Below are the code and all the weights of a small trained network. Each question names an input and a target symbol and asks about switching units off, where a switched-off unit gives its printed mean instead of its output.

import numpy as np


def w(rows, s, z=0):
    codes = np.array(rows[::2]) - 128.0
    scale = np.full(codes.shape[1], s)
    scale[-1] = z or s
    return codes * scale


def norm(h):
    return h / np.sqrt((h * h).mean(-1, keepdims=True) + 1e-5)


def f(y):
    return np.maximum(y, 0)


def softmax(a):
    e = np.exp(a - a.max(-1, keepdims=True))
    return e / e.sum(-1, keepdims=True)


def log_softmax(a):
    a = a - a.max(-1, keepdims=True)
    return a - np.log(np.exp(a).sum(-1, keepdims=True))


def net(x, mask):
    ids = ['αβγδζηθλμξπστφψ'.index(c) for c in x.split()]
    T = len(ids)
    res = E[ids] + P[:T]
    u = 0
    for l in range(2):
        r = norm(res)
        for j in range(2):
            rows = slice(3 * j, 3 * j + 3)
            q, k, v = (r @ M[l][rows].T for M in (Q, K, V))
            z = softmax(np.where(np.tri(T) > 0, q @ k.T / 3**0.5, -1e9)) @ v
            o = O[l][rows]
            res = res + np.where(mask[u + j], z, o[:, -1]) @ o[:, :-1]
        u += 2
        y = f(norm(res) @ A[l][:, :-1].T + A[l][:, -1])
        res = res + np.where(mask[u : u + 8], y, B[l][:, -1]) @ B[l][:, :-1]
        u += 8
    return log_softmax(norm(res)[-1] @ U[:, :-1].T + U[:, -1])


Q, K, V, O, A, B = {}, {}, {}, {}, {}, {}
E = w([
[84,129,134],'α',
[89,133,154],'β',
[115,160,80],'γ',
[119,159,38],'δ',
[245,105,187],'ζ',
[111,150,114],'η',
[148,150,158],'θ',
[132,149,164],'λ',
[132,149,163],'μ',
[94,149,105],'ξ',
[111,156,161],'π',
[48,153,159],'σ',
[112,143,114],'τ',
[97,5,129],'φ',
[136,137,190],'ψ',
],0.025)
P = w([
[143,91,66],'0',
[107,211,244],'1',
[147,70,201],'2',
[143,201,170],'3',
[129,63,107],'4',
[144,203,131],'5',
[114,47,179],'6',
[146,211,87],'7',
[75,57,151],'8',
[166,205,101],'9',
[121,45,191],'10',
[159,238,75],'11',
[125,58,118],'12',
[168,252,79],'13',
],0.011)
Q[0] = w([
[13,182,114],'L0H0',
[26,142,118],'L0H0',
[66,174,142],'L0H0',
[151,204,8],'L0H1',
[133,77,135],'L0H1',
[150,38,138],'L0H1',
],0.014)
K[0] = w([
[26,220,201],'L0H0',
[44,146,201],'L0H0',
[75,167,142],'L0H0',
[222,11,187],'L0H1',
[121,182,135],'L0H1',
[186,130,162],'L0H1',
],0.013)
V[0] = w([
[254,20,26],'L0H0',
[109,75,147],'L0H0',
[147,48,77],'L0H0',
[128,153,147],'L0H1',
[165,56,145],'L0H1',
[130,138,134],'L0H1',
],0.0083)
O[0] = w([
[12,146,114,1],'L0H0',
[121,124,73,121],'L0H0',
[61,168,85,69],'L0H0',
[152,108,124,133],'L0H1',
[138,118,56,112],'L0H1',
[139,117,124,129],'L0H1',
],0.011,0.0089)
A[0] = w([
[82,54,136,36],'L0N0',
[58,126,221,176],'L0N1',
[178,218,76,184],'L0N2',
[102,64,143,86],'L0N3',
[108,62,132,160],'L0N4',
[168,252,140,4],'L0N5',
[150,85,156,90],'L0N6',
[161,55,93,206],'L0N7',
],0.016,0.0037)
B[0] = w([
[152,222,146,167],'L0N0',
[159,57,130,213],'L0N1',
[190,97,220,255],'L0N2',
[166,177,150,169],'L0N3',
[221,129,106,180],'L0N4',
[252,127,206,214],'L0N5',
[42,112,145,203],'L0N6',
[98,70,142,239],'L0N7',
],0.016,0.0072)
Q[1] = w([
[129,117,104],'L1H0',
[168,213,139],'L1H0',
[77,3,110],'L1H0',
[125,176,135],'L1H1',
[106,183,189],'L1H1',
[171,166,131],'L1H1',
],0.023)
K[1] = w([
[103,132,99],'L1H0',
[180,112,136],'L1H0',
[2,162,71],'L1H0',
[113,84,92],'L1H1',
[149,76,47],'L1H1',
[129,59,131],'L1H1',
],0.024)
V[1] = w([
[154,255,137],'L1H0',
[35,142,126],'L1H0',
[100,175,238],'L1H0',
[106,145,80],'L1H1',
[168,155,88],'L1H1',
[101,154,113],'L1H1',
],0.024)
O[1] = w([
[203,22,49,25],'L1H0',
[49,119,51,68],'L1H0',
[95,5,183,173],'L1H0',
[150,75,198,6],'L1H1',
[91,154,148,83],'L1H1',
[152,125,139,39],'L1H1',
],0.019,0.013)
A[1] = w([
[110,62,211,169],'L1N0',
[251,170,32,123],'L1N1',
[67,173,120,38],'L1N2',
[173,140,122,50],'L1N3',
[145,235,211,219],'L1N4',
[56,98,54,94],'L1N5',
[91,4,88,2],'L1N6',
[77,135,34,178],'L1N7',
],0.014,0.0027)
B[1] = w([
[97,74,173,195],'L1N0',
[254,152,139,159],'L1N1',
[102,143,168,163],'L1N2',
[132,173,141,145],'L1N3',
[184,51,117,246],'L1N4',
[121,124,68,153],'L1N5',
[131,32,156,146],'L1N6',
[139,71,76,159],'L1N7',
],0.024,0.013)
U = w([
[155,54,187,208],'α',
[231,126,128,79],'β',
[65,121,153,64],'γ',
[111,168,130,81],'δ',
[86,7,70,61],'ζ',
[53,138,103,137],'η',
[87,152,142,91],'θ',
[105,162,147,54],'λ',
[57,115,153,178],'μ',
[91,135,136,121],'ξ',
[83,119,80,224],'π',
[162,228,91,151],'σ',
[150,130,54,171],'τ',
[62,125,97,79],'φ',
[92,110,140,8],'ψ',
],0.016,0.0014)

Each question gives the input, a string of symbols that net reads in full, and the target symbol t.
The units are the heads (3 rows each of Q, K, V and O) and the neurons (one row each of A and B). Each row of codes is followed by its name. A weight is (code - 128) times the scale printed after its matrix; where a second scale follows, it is the last column's (O, A, B and U).
mask holds one flag per unit, layer by layer, with each layer's heads first. A switched-off unit (its flag False) gives its mean, the last column of its rows in O or B, instead of its output. The means were averaged over made-up inputs and are rounded, as every weight is.
A unit's drop is (log p(t) with every unit on - log p(t) with that unit switched off) / (log p(t) with every unit on - log p(t) with every unit switched off).
The circuit of an input: a set's keep is (log p(t) with only the set's units on - log p(t) with every unit switched off) / (log p(t) with every unit on - log p(t) with every unit switched off). Starting from the 12 units with the biggest drops (on a tie, the unit counted first), units are removed one at a time, each time the one whose removal leaves the highest keep (on an exact tie, the one counted first), for as long as the keep stays at least 0.8.
units of the circuit, in order: the units of the circuit, biggest drop first
most important unit: the unit with the biggest drop
top k neurons: the k neurons with the biggest drops, biggest first
k most important neurons of layer l: the k neurons of layer l with the biggest drops, biggest first
which heads matter: for each layer, one digit per head in row order, 1 if its drop is at least 0.15 and else 0, layers parted by /
input δ π γ λ λ φ π ζ π, target τ: top 3 neurons => [L0N5, L0N7, L0N1]
input γ η μ σ φ φ η, target ζ: most important unit => L0H0
input φ σ γ λ θ σ μ, target σ: which heads matter => 11 / 10
input γ τ θ η β μ γ η δ φ σ τ τ, target ζ: top 3 neurons => [L0N1, L0N7, L0N5]
input γ τ λ ψ ψ σ λ μ γ γ λ η β, target ζ: top 3 neurons => [L0N1, L0N5, L0N7]
input γ λ φ ξ λ τ θ, target ζ: units of the circuit, in order => [L0N1, L0H0, L1H0, L0N5]
input γ η μ μ γ ζ ψ γ φ φ μ, target ζ: units of the circuit, in order => [L0H0, L0N1, L0N5, L1H0]
input φ η ζ σ λ ξ γ γ β σ γ φ α, target σ: which heads matter => 10 / 10
input φ ξ γ ζ ψ λ δ π λ, target σ: 4 most important neurons of layer 0 => [L0N5, L0N4, L0N2, L0N0]
input α φ α ψ ζ λ μ θ π δ α, target β: 2 most important neurons of layer 0 => [L0N2, L0N5]
input γ π λ π ψ θ θ γ γ γ α β ξ, target ζ: units of the circuit, in order => [L0H0, L0N7, L1H0, L0N5]
input γ γ μ, target ζ: units of the circuit, in order => [L0H0, L1H0, L0N1, L0N5]
input γ π ψ, target ζ: 3 most important neurons of layer 0 => [L0N1, L0N7, L0N5]
input φ ψ φ μ ζ π φ α λ ξ σ, target σ: most important unit => L1H0
input γ α η ξ ξ γ γ τ γ μ σ η γ, target ζ: units of the circuit, in order => [L0H0, L0N5, L0N7, L1H0]
input γ α ζ π β, target ζ: units of the circuit, in order => [L0H0, L1H0, L0N7, L0N5]
input φ η θ α γ μ σ γ φ, target σ: 3 most important neurons of layer 0 => [L0N1, L0N4, L0N5]
input δ γ π γ λ λ γ γ λ γ ψ π α, target τ: units of the circuit, in order => [L0H0, L1H0, L0N7, L0N5]
input α τ φ ζ α π γ ξ σ ζ μ θ ψ, target β: top 2 neurons => [L0N2, L0N1]
input γ γ μ α π, target ζ: most important unit => L0N1
input φ ψ α φ, target β: top 4 neurons => [L0N4, L0N0, L0N3, L0N2]
